Below are the code and all the weights of a small trained network. Each question names an input and a target symbol and asks about switching units off, where a switched-off unit gives its printed mean instead of its output.

import numpy as np


def w(rows, s, z=0):
    codes = np.array(rows[::2]) - 128.0
    scale = np.full(codes.shape[1], s)
    scale[-1] = z or s
    return codes * scale


def norm(h):
    return h / np.sqrt((h * h).mean(-1, keepdims=True) + 1e-5)


def f(y):
    return np.maximum(y, 0)


def softmax(a):
    e = np.exp(a - a.max(-1, keepdims=True))
    return e / e.sum(-1, keepdims=True)


def log_softmax(a):
    a = a - a.max(-1, keepdims=True)
    return a - np.log(np.exp(a).sum(-1, keepdims=True))


def net(x, mask):
    ids = ['ΘΣΨΩβγδεζημξπτφ'.index(c) for c in x.split()]
    T = len(ids)
    res = E[ids] + P[:T]
    u = 0
    for l in range(2):
        r = norm(res)
        for j in range(3):
            rows = slice(2 * j, 2 * j + 2)
            q, k, v = (r @ M[l][rows].T for M in (Q, K, V))
            z = softmax(np.where(np.tri(T) > 0, q @ k.T / 2**0.5, -1e9)) @ v
            o = O[l][rows]
            res = res + np.where(mask[u + j], z, o[:, -1]) @ o[:, :-1]
        u += 3
        y = f(norm(res) @ A[l][:, :-1].T + A[l][:, -1])
        res = res + np.where(mask[u : u + 12], y, B[l][:, -1]) @ B[l][:, :-1]
        u += 12
    return log_softmax(norm(res)[-1] @ U[:, :-1].T + U[:, -1])


Q, K, V, O, A, B = {}, {}, {}, {}, {}, {}
E = w([
[116,92,111,119,89,199,87],'Θ',
[18,147,135,203,145,120,226],'Σ',
[164,170,96,156,86,159,240],'Ψ',
[34,62,134,156,99,73,82],'Ω',
[138,112,166,162,172,192,161],'β',
[98,102,98,117,144,129,175],'γ',
[180,80,109,146,141,95,143],'δ',
[176,101,109,152,143,116,159],'ε',
[134,90,166,177,195,148,173],'ζ',
[167,96,104,161,171,99,185],'η',
[200,80,105,144,159,122,161],'μ',
[102,108,143,154,136,169,244],'ξ',
[161,118,143,166,175,141,189],'π',
[153,48,65,126,47,4,156],'τ',
[122,109,181,170,166,174,164],'φ',
],0.014)
P = w([
[161,174,151,141,129,114,57],'0',
[136,125,181,125,181,4,190],'1',
[171,159,74,85,192,178,100],'2',
[141,92,100,193,133,143,120],'3',
[158,75,195,87,142,119,144],'4',
[140,152,75,97,172,153,109],'5',
[127,85,85,186,117,152,127],'6',
[143,79,179,78,131,130,143],'7',
[131,136,81,99,151,149,111],'8',
[118,82,82,166,102,163,132],'9',
[125,84,153,77,112,132,149],'10',
[126,129,83,99,136,138,109],'11',
[108,103,105,199,100,136,121],'12',
],0.018)
Q[0] = w([
[95,138,187,76,70,112,118],'L0H1',
[113,138,94,13,233,114,147],'L0H1',
[144,131,89,211,123,143,86],'L0H2',
[121,146,111,37,193,123,136],'L0H2',
[166,79,113,190,142,145,134],'L0H3',
[118,127,208,183,5,116,165],'L0H3',
],0.022)
K[0] = w([
[129,50,109,145,215,138,119],'L0H1',
[8,30,51,55,76,176,193],'L0H1',
[107,167,142,122,82,140,54],'L0H2',
[74,58,73,73,96,191,207],'L0H2',
[161,179,171,149,67,116,110],'L0H3',
[219,160,179,194,195,104,76],'L0H3',
],0.017)
V[0] = w([
[239,121,89,91,109,91,92],'L0H1',
[89,15,79,101,241,106,84],'L0H1',
[152,96,127,94,71,214,6],'L0H2',
[184,25,81,91,139,225,167],'L0H2',
[209,138,132,154,112,123,167],'L0H3',
[108,133,196,178,31,106,61],'L0H3',
],0.016)
O[0] = w([
[100,147,112,81,49,90,69,155],'L0H1',
[198,34,179,165,160,111,30,230],'L0H1',
[2,174,187,142,92,197,53,2],'L0H2',
[215,205,196,185,65,191,29,168],'L0H2',
[176,112,156,126,66,132,143,202],'L0H3',
[122,42,93,54,170,182,159,160],'L0H3',
],0.01,0.0073)
A[0] = w([
[106,121,209,133,167,82,201,172],'L0N1',
[124,121,119,229,152,137,165,18],'L0N2',
[156,227,10,186,249,128,53,251],'L0N3',
[165,94,188,134,87,169,134,209],'L0N4',
[92,162,54,141,107,191,106,73],'L0N5',
[137,227,121,148,112,128,128,7],'L0N6',
[92,131,85,122,141,111,45,123],'L0N7',
[154,122,103,107,156,141,61,42],'L0N8',
[122,89,83,109,126,113,153,181],'L0N9',
[136,145,139,98,134,128,83,38],'L0N10',
[99,165,187,108,153,105,127,55],'L0N11',
[165,156,72,128,125,95,118,183],'L0N12',
],0.017,0.0034)
B[0] = w([
[205,116,86,36,114,139,94,199],'L0N1',
[126,106,74,196,115,208,97,166],'L0N2',
[136,252,88,214,209,101,15,234],'L0N3',
[183,95,75,129,114,92,168,254],'L0N4',
[121,145,171,174,123,60,122,166],'L0N5',
[139,224,51,125,158,88,223,168],'L0N6',
[180,126,101,128,179,164,173,176],'L0N7',
[105,92,173,118,121,80,69,177],'L0N8',
[113,170,143,209,122,178,99,252],'L0N9',
[140,145,124,132,178,127,78,151],'L0N10',
[105,95,150,85,76,101,159,131],'L0N11',
[94,168,149,119,76,176,169,199],'L0N12',
],0.019,0.0087)
Q[1] = w([
[216,167,168,73,99,74,127],'L1H1',
[76,103,107,235,40,104,167],'L1H1',
[129,119,170,123,201,116,172],'L1H2',
[80,70,75,194,75,205,150],'L1H2',
[210,112,252,108,169,159,168],'L1H3',
[86,92,98,146,56,167,183],'L1H3',
],0.024)
K[1] = w([
[149,158,139,218,143,57,85],'L1H1',
[105,189,90,48,80,176,90],'L1H1',
[126,138,157,191,165,172,118],'L1H2',
[72,183,117,27,102,205,85],'L1H2',
[205,7,198,240,133,128,148],'L1H3',
[105,75,99,55,84,172,164],'L1H3',
],0.021)
V[1] = w([
[168,195,200,124,193,200,124],'L1H1',
[79,90,131,82,103,253,189],'L1H1',
[218,67,179,80,145,141,186],'L1H2',
[93,145,221,101,186,103,147],'L1H2',
[88,226,112,96,207,108,126],'L1H3',
[83,92,155,173,97,51,212],'L1H3',
],0.021)
O[1] = w([
[67,114,212,168,56,148,225,151],'L1H1',
[105,215,181,157,193,183,171,39],'L1H1',
[73,114,120,102,176,178,216,248],'L1H2',
[113,123,252,112,156,108,198,29],'L1H2',
[93,150,122,30,82,86,101,131],'L1H3',
[220,181,75,131,139,58,152,43],'L1H3',
],0.012,0.017)
A[1] = w([
[128,114,61,144,60,189,196,143],'L1N1',
[160,87,167,209,158,177,134,155],'L1N2',
[254,41,118,93,189,85,215,78],'L1N3',
[118,190,196,193,94,169,129,146],'L1N4',
[111,99,30,200,152,102,127,130],'L1N5',
[105,119,119,134,178,65,31,99],'L1N6',
[73,102,183,119,219,86,126,254],'L1N7',
[193,143,89,207,92,64,71,116],'L1N8',
[120,156,199,132,115,166,23,62],'L1N9',
[156,66,36,96,169,171,207,172],'L1N10',
[161,24,130,52,62,122,162,172],'L1N11',
[154,69,157,193,186,122,35,93],'L1N12',
],0.017,0.0062)
B[1] = w([
[162,150,181,80,138,118,77,222],'L1N1',
[132,149,96,127,140,85,68,190],'L1N2',
[170,11,6,85,107,115,181,243],'L1N3',
[158,72,103,70,131,136,120,168],'L1N4',
[178,137,138,72,129,148,134,251],'L1N5',
[32,153,125,82,153,105,103,193],'L1N6',
[205,114,160,136,147,66,105,166],'L1N7',
[139,94,201,216,132,135,152,248],'L1N8',
[123,109,81,156,67,121,201,173],'L1N9',
[85,81,138,214,92,94,153,255],'L1N10',
[172,114,65,181,126,118,64,222],'L1N11',
[107,186,127,73,119,114,173,202],'L1N12',
],0.027,0.015)
U = w([
[12,149,72,113,21,167,146,100],'Θ',
[122,216,44,209,182,187,111,89],'Σ',
[181,251,94,88,32,66,192,77],'Ψ',
[71,147,125,56,172,9,84,116],'Ω',
[60,81,173,160,127,226,103,145],'β',
[49,174,169,254,80,24,163,74],'γ',
[157,82,49,131,115,88,210,189],'δ',
[98,167,155,173,97,200,251,197],'ε',
[123,131,221,95,162,162,178,252],'ζ',
[82,96,193,205,216,83,166,96],'η',
[171,163,148,41,62,209,111,155],'μ',
[244,160,197,191,125,174,138,157],'ξ',
[197,154,211,78,130,28,150,113],'π',
[172,93,85,131,57,85,11,37],'τ',
[96,96,232,62,43,98,169,153],'φ',
],0.0079,0.0036)

Each question gives the input, a string of symbols that net reads in full, and the target symbol t.
The units are the heads (2 rows each of Q, K, V and O) and the neurons (one row each of A and B). Each row of codes is followed by its name. A weight is (code - 128) times the scale printed after its matrix; where a second scale follows, it is the last column's (O, A, B and U).
mask holds one flag per unit, layer by layer, with each layer's heads first. A switched-off unit (its flag False) gives its mean, the last column of its rows in O or B, instead of its output. The means were averaged over made-up inputs and are rounded, as every weight is.
A unit's drop is (log p(t) with every unit on - log p(t) with that unit switched off) / (log p(t) with every unit on - log p(t) with every unit switched off).
The circuit of an input: a set's keep is (log p(t) with only the set's units on - log p(t) with every unit switched off) / (log p(t) with every unit on - log p(t) with every unit switched off). Starting from the 12 units with the biggest drops (on a tie, the unit counted first), units are removed one at a time, each time the one whose removal leaves the highest keep (on an exact tie, the one counted first), for as long as the keep stays at least 0.8.
circuit, biggest first: the units of the circuit, biggest drop first
most important unit: the unit with the biggest drop
k most important neurons: the k neurons with the biggest drops, biggest first
k most important neurons of layer l: the k neurons of layer l with the biggest drops, biggest first
heads that matter: for each layer, one digit per head in row order, 1 if its drop is at least 0.15 and else 0, layers parted by /
input Ω Ψ η Ψ Ω ξ Ψ Θ Ψ Ψ, target η: most important unit	L1H1
input Θ β ξ, target ξ: circuit, biggest first	L0H2, L1N3
input π ξ ε φ τ ε Θ π ε Σ φ μ π, target μ: 2 most important neurons	L0N9, L0N3
input μ μ β Θ η ε Ψ Σ δ π φ ζ γ, target τ: circuit, biggest first	L0H1, L1H1, L1N3
input β η μ Σ γ Ψ β Σ Ω η φ ε π, target π: 3 most important neurons	L0N3, L0N4, L0N5
input φ Ω ξ Ψ β Θ Σ, target ζ: 2 most important neurons	L0N3, L0N4
input ξ γ γ ξ β τ γ γ δ γ, target ε: circuit, biggest first	L0H1, L1H1, L1N3
input γ φ μ π β π Ψ μ φ μ, target Ω: heads that matter	110 / 110
input γ Σ β, target Σ: heads that matter	100 / 000
input Σ δ δ, target Σ: heads that matter	110 / 000
input π β Θ δ η τ γ π π φ ζ η Σ, target μ: heads that matter	110 / 110
input τ δ γ δ, target Σ: heads that matter	011 / 100
input τ Σ τ μ β Σ Θ π Θ Θ μ γ Ψ, target Σ: heads that matter	111 / 100
input γ Ω β ξ μ β, target ξ: most important unit	L0H2
input μ η γ μ δ β η, target τ: heads that matter	111 / 100
input μ γ γ Ψ, target τ: 3 most important neurons	L0N5, L0N10, L0N9
input Ω ξ π ξ ξ ξ μ, target η: heads that matter	011 / 100
input ξ β π μ γ γ Σ π ξ Σ β π Ψ, target ε: heads that matter	111 / 100
input ε Ω δ β ε β π μ ζ ξ, target γ: 2 most important neurons of layer 0	L0N5, L0N4
input ζ ξ τ Σ Σ β ε β η ζ, target β: 4 most important neurons	L0N1, L0N3, L0N9, L1N3
input ξ Ω π γ, target ε: most important unit	L0H1
input Σ Ω η Ω ζ δ μ β μ, target Ω: heads that matter	001 / 000
input τ π ζ, target τ: heads that matter	011 / 100
input ζ φ φ η Ω γ γ γ μ φ, target β: 3 most important neurons	L0N1, L0N9, L0N3
input Ψ μ Σ μ τ η Ω ξ τ ε, target Ψ: heads that matter	100 / 001
input Ω μ ε ξ τ Θ φ ζ γ η, target η: 3 most important neurons of layer 0	L0N4, L0N3, L0N9
